Below is a small trained network, with its code and all its weights. Each question gives an input and a target symbol and asks what happens when units are switched off, that is, made to give their printed mean instead of their output.

import numpy as np


def w(rows, s, z=0):
    codes = np.array(rows[::2]) - 128.0
    scale = np.full(codes.shape[1], s)
    scale[-1] = z or s
    return codes * scale


def f(y):
    return y / 2 * (1 + np.tanh(0.7978845608 * (y + 0.044715 * y**3)))


def softmax(a):
    e = np.exp(a - a.max(-1, keepdims=True))
    return e / e.sum(-1, keepdims=True)


def log_softmax(a):
    a = a - a.max(-1, keepdims=True)
    return a - np.log(np.exp(a).sum(-1, keepdims=True))


def net(x, mask):
    ids = ['ΓΘΣζηλφ'.index(c) for c in x.split()]
    T = len(ids)
    res = E[ids] + P[:T]
    u = 0
    for l in range(2):
        r = res
        for j in range(3):
            rows = slice(2 * j, 2 * j + 2)
            q, k, v = (r @ M[l][rows].T for M in (Q, K, V))
            z = softmax(np.where(np.tri(T) > 0, q @ k.T / 2**0.5, -1e9)) @ v
            o = O[l][rows]
            res = res + np.where(mask[u + j], z, o[:, -1]) @ o[:, :-1]
        u += 3
        y = f(res @ A[l][:, :-1].T + A[l][:, -1])
        res = res + np.where(mask[u : u + 4], y, B[l][:, -1]) @ B[l][:, :-1]
        u += 4
    return log_softmax(res[-1] @ U[:, :-1].T + U[:, -1])


Q, K, V, O, A, B = {}, {}, {}, {}, {}, {}
E = w([
[150,132,110,71,50,178],'Γ',
[94,196,55,122,174,119],'Θ',
[49,194,146,203,128,120],'Σ',
[67,206,94,156,150,4],'ζ',
[69,109,172,183,62,218],'η',
[74,34,138,97,36,193],'λ',
[106,17,106,87,115,69],'φ',
],0.016)
P = w([
[155,151,129,46,2,20],'0',
[192,129,35,126,121,159],'1',
[175,132,50,161,109,149],'2',
[174,135,74,172,106,149],'3',
[150,134,83,179,108,142],'4',
[147,139,98,166,87,132],'5',
[118,142,105,164,79,129],'6',
[89,151,105,158,74,116],'7',
[104,129,119,120,33,124],'8',
[58,165,131,137,45,99],'9',
[41,143,130,103,29,108],'10',
[11,141,144,102,20,102],'11',
[21,144,156,81,16,100],'12',
[63,157,150,48,2,104],'13',
],0.0076)
Q[0] = w([
[91,177,2,112,58,97],'L0H1',
[185,126,120,245,184,135],'L0H1',
[179,77,217,84,224,114],'L0H2',
[41,112,172,67,81,73],'L0H2',
[112,48,240,144,156,57],'L0H3',
[161,176,167,97,179,192],'L0H3',
],0.0077)
K[0] = w([
[97,146,151,104,148,63],'L0H1',
[139,134,66,217,124,137],'L0H1',
[171,162,9,167,139,157],'L0H2',
[92,150,149,96,86,99],'L0H2',
[167,142,99,120,133,124],'L0H3',
[150,137,87,161,173,144],'L0H3',
],0.015)
V[0] = w([
[183,236,126,90,86,165],'L0H1',
[60,132,51,161,169,105],'L0H1',
[172,119,125,5,75,112],'L0H2',
[127,226,132,112,135,210],'L0H2',
[44,90,216,129,70,88],'L0H3',
[105,254,148,137,86,97],'L0H3',
],0.0093)
O[0] = w([
[18,98,122,133,89,176,184],'L0H1',
[213,119,163,53,37,169,159],'L0H1',
[50,93,140,38,133,105,254],'L0H2',
[52,243,97,130,60,153,111],'L0H2',
[88,45,165,254,132,152,165],'L0H3',
[149,148,13,173,92,83,186],'L0H3',
],0.0097,0.0096)
A[0] = w([
[144,189,169,148,99,174,193],'L0N1',
[111,100,150,149,99,135,59],'L0N2',
[178,154,148,110,121,8,243],'L0N3',
[106,170,135,182,78,134,133],'L0N4',
],0.012,0.0011)
B[0] = w([
[69,131,49,152,169,104,151],'L0N1',
[195,234,115,194,52,236,224],'L0N2',
[203,169,180,96,65,187,193],'L0N3',
[254,73,69,75,121,162,254],'L0N4',
],0.0086,0.0058)
Q[1] = w([
[151,129,144,150,85,87],'L1H1',
[116,180,182,160,246,91],'L1H1',
[201,66,127,125,87,112],'L1H2',
[135,74,185,142,167,103],'L1H2',
[127,171,166,166,206,113],'L1H3',
[93,107,164,103,122,183],'L1H3',
],0.011)
K[1] = w([
[55,139,111,113,49,157],'L1H1',
[130,162,112,59,254,215],'L1H1',
[98,18,109,95,57,155],'L1H2',
[126,125,148,74,132,114],'L1H2',
[193,71,131,72,232,132],'L1H3',
[96,67,80,146,93,81],'L1H3',
],0.008)
V[1] = w([
[178,121,253,84,95,42],'L1H1',
[45,157,203,61,109,177],'L1H1',
[128,106,152,144,203,129],'L1H2',
[254,225,165,80,190,193],'L1H2',
[173,198,114,108,119,238],'L1H3',
[142,102,240,229,91,69],'L1H3',
],0.0068)
O[1] = w([
[157,178,131,126,130,98,103],'L1H1',
[108,142,57,128,224,158,154],'L1H1',
[75,105,91,127,101,118,18],'L1H2',
[147,94,108,3,204,147,33],'L1H2',
[125,179,126,118,207,150,169],'L1H3',
[49,181,132,160,119,125,1],'L1H3',
],0.013,0.012)
A[1] = w([
[157,113,131,133,83,140,174],'L1N1',
[34,246,85,96,128,143,192],'L1N2',
[95,140,118,157,133,95,120],'L1N3',
[155,157,128,128,106,137,252],'L1N4',
],0.013,0.003)
B[1] = w([
[85,182,76,158,254,82,252],'L1N1',
[206,113,101,61,145,94,164],'L1N2',
[248,140,129,90,74,219,143],'L1N3',
[93,136,124,152,153,58,219],'L1N4',
],0.0065,0.016)
U = w([
[121,168,148,70,22,212,37],'Γ',
[37,148,139,23,137,132,253],'Θ',
[67,116,67,157,188,108,192],'Σ',
[86,242,145,110,156,108,35],'ζ',
[150,181,191,113,226,249,16],'η',
[53,205,235,131,194,248,192],'λ',
[164,48,253,172,165,133,191],'φ',
],0.0063,0.0045)

Each question gives the input, a string of symbols that net reads in full, and the target symbol t.
The units are the heads (2 rows each of Q, K, V and O) and the neurons (one row each of A and B). Each row of codes is followed by its name. A weight is (code - 128) times the scale printed after its matrix; where a second scale follows, it is the last column's (O, A, B and U).
mask holds one flag per unit, layer by layer, with each layer's heads first. A switched-off unit (its flag False) gives its mean, the last column of its rows in O or B, instead of its output. The means were averaged over made-up inputs and are rounded, as every weight is.
A unit's drop is (log p(t) with every unit on - log p(t) with that unit switched off) / (log p(t) with every unit on - log p(t) with every unit switched off).
The circuit of an input: a set's keep is (log p(t) with only the set's units on - log p(t) with every unit switched off) / (log p(t) with every unit on - log p(t) with every unit switched off). Starting from the 12 units with the biggest drops (on a tie, the unit counted first), units are removed one at a time, each time the one whose removal leaves the highest keep (on an exact tie, the one counted first), for as long as the keep stays at least 0.8.
circuit, biggest first: the units of the circuit, biggest drop first
most important unit: the unit with the biggest drop
k most important neurons: the k neurons with the biggest drops, biggest first
top k neurons in layer l: the k neurons of layer l with the biggest drops, biggest first
which heads matter: for each layer, one digit per head in row order, 1 if its drop is at least 0.15 and else 0, layers parted by /
input Γ Σ Γ Θ Γ Γ Γ Θ η Θ Σ, target η: circuit, biggest first	(L0H2; L0N4; L1H2)
input Γ ζ η Γ ζ Σ φ Γ Γ ζ φ Γ Γ, target φ: circuit, biggest first	(L0H2; L0H3)
input Γ Γ Γ Θ ζ Θ φ Γ Θ η, target Σ: circuit, biggest first	(L0N4; L0H2; L1N1; L0N1)
input Σ Θ Γ Γ Γ Γ ζ λ Γ η Γ λ Θ Θ, target φ: circuit, biggest first	(L0H3; L1H1)
input Σ Γ Θ ζ, target φ: circuit, biggest first	(L1H1; L0N4; L0H2)
input Γ Γ Θ Θ Γ ζ λ Θ Γ η Γ λ, target λ: which heads matter	001 / 000
input ζ φ Γ Θ, target ζ: 2 most important neurons	(L0N3; L0N4)
input φ Σ ζ, target φ: circuit, biggest first	(L0H2)
input φ Γ Γ ζ Γ Θ Γ Γ Θ Γ Θ Γ η Θ, target Θ: circuit, biggest first	(L1H2; L0H1; L1N1)
input Σ ζ Γ Γ Γ Γ Γ ζ φ, target φ: which heads matter	011 / 100
input ζ Σ Θ ζ Σ Θ Γ Θ Γ Γ η, target η: which heads matter	010 / 011
input Γ Σ Γ, target Σ: circuit, biggest first	(L0H1; L1H1)
input λ φ Θ Γ ζ Σ Γ Γ Γ φ, target Γ: which heads matter	001 / 011
input Θ ζ Θ, target η: circuit, biggest first	(L1H2; L0H3; L1H3; L0N3)
input φ Θ Γ Σ, target Θ: top 2 neurons in layer 0	(L0N3; L0N2)
input Σ Γ Γ φ Θ η ζ η Θ Σ, target φ: circuit, biggest first	(L1H1; L0H3)
input Γ φ Γ Γ Γ ζ Θ Γ Γ Σ Σ Σ λ Γ, target Σ: most important unit	L0H1
input Γ Γ Θ Θ ζ ζ Γ Γ Γ Γ λ Γ, target λ: top 2 neurons in layer 0	(L0N2; L0N1)
input λ Σ ζ, target Γ: top 2 neurons in layer 1	(L1N3; L1N1)
input Θ Θ ζ λ, target η: which heads matter	111 / 011
input Σ Σ Γ Σ Γ Σ Γ Γ Σ, target φ: circuit, biggest first	(L1H1; L0N4; L0H3)
input Σ Σ Θ η Γ Θ, target φ: top 3 neurons in layer 0	(L0N4; L0N1; L0N3)
input Θ Γ Θ φ Γ φ λ Γ Θ Γ λ λ Θ Θ, target η: which heads matter	001 / 101
input Γ Γ ζ Σ Σ Θ Σ Γ Γ Θ Γ λ Γ Γ, target λ: 2 most important neurons	(L0N2; L1N4)
input Γ Γ Σ η Σ Θ η Γ Σ Γ Γ Γ λ ζ, target λ: which heads matter	101 / 101
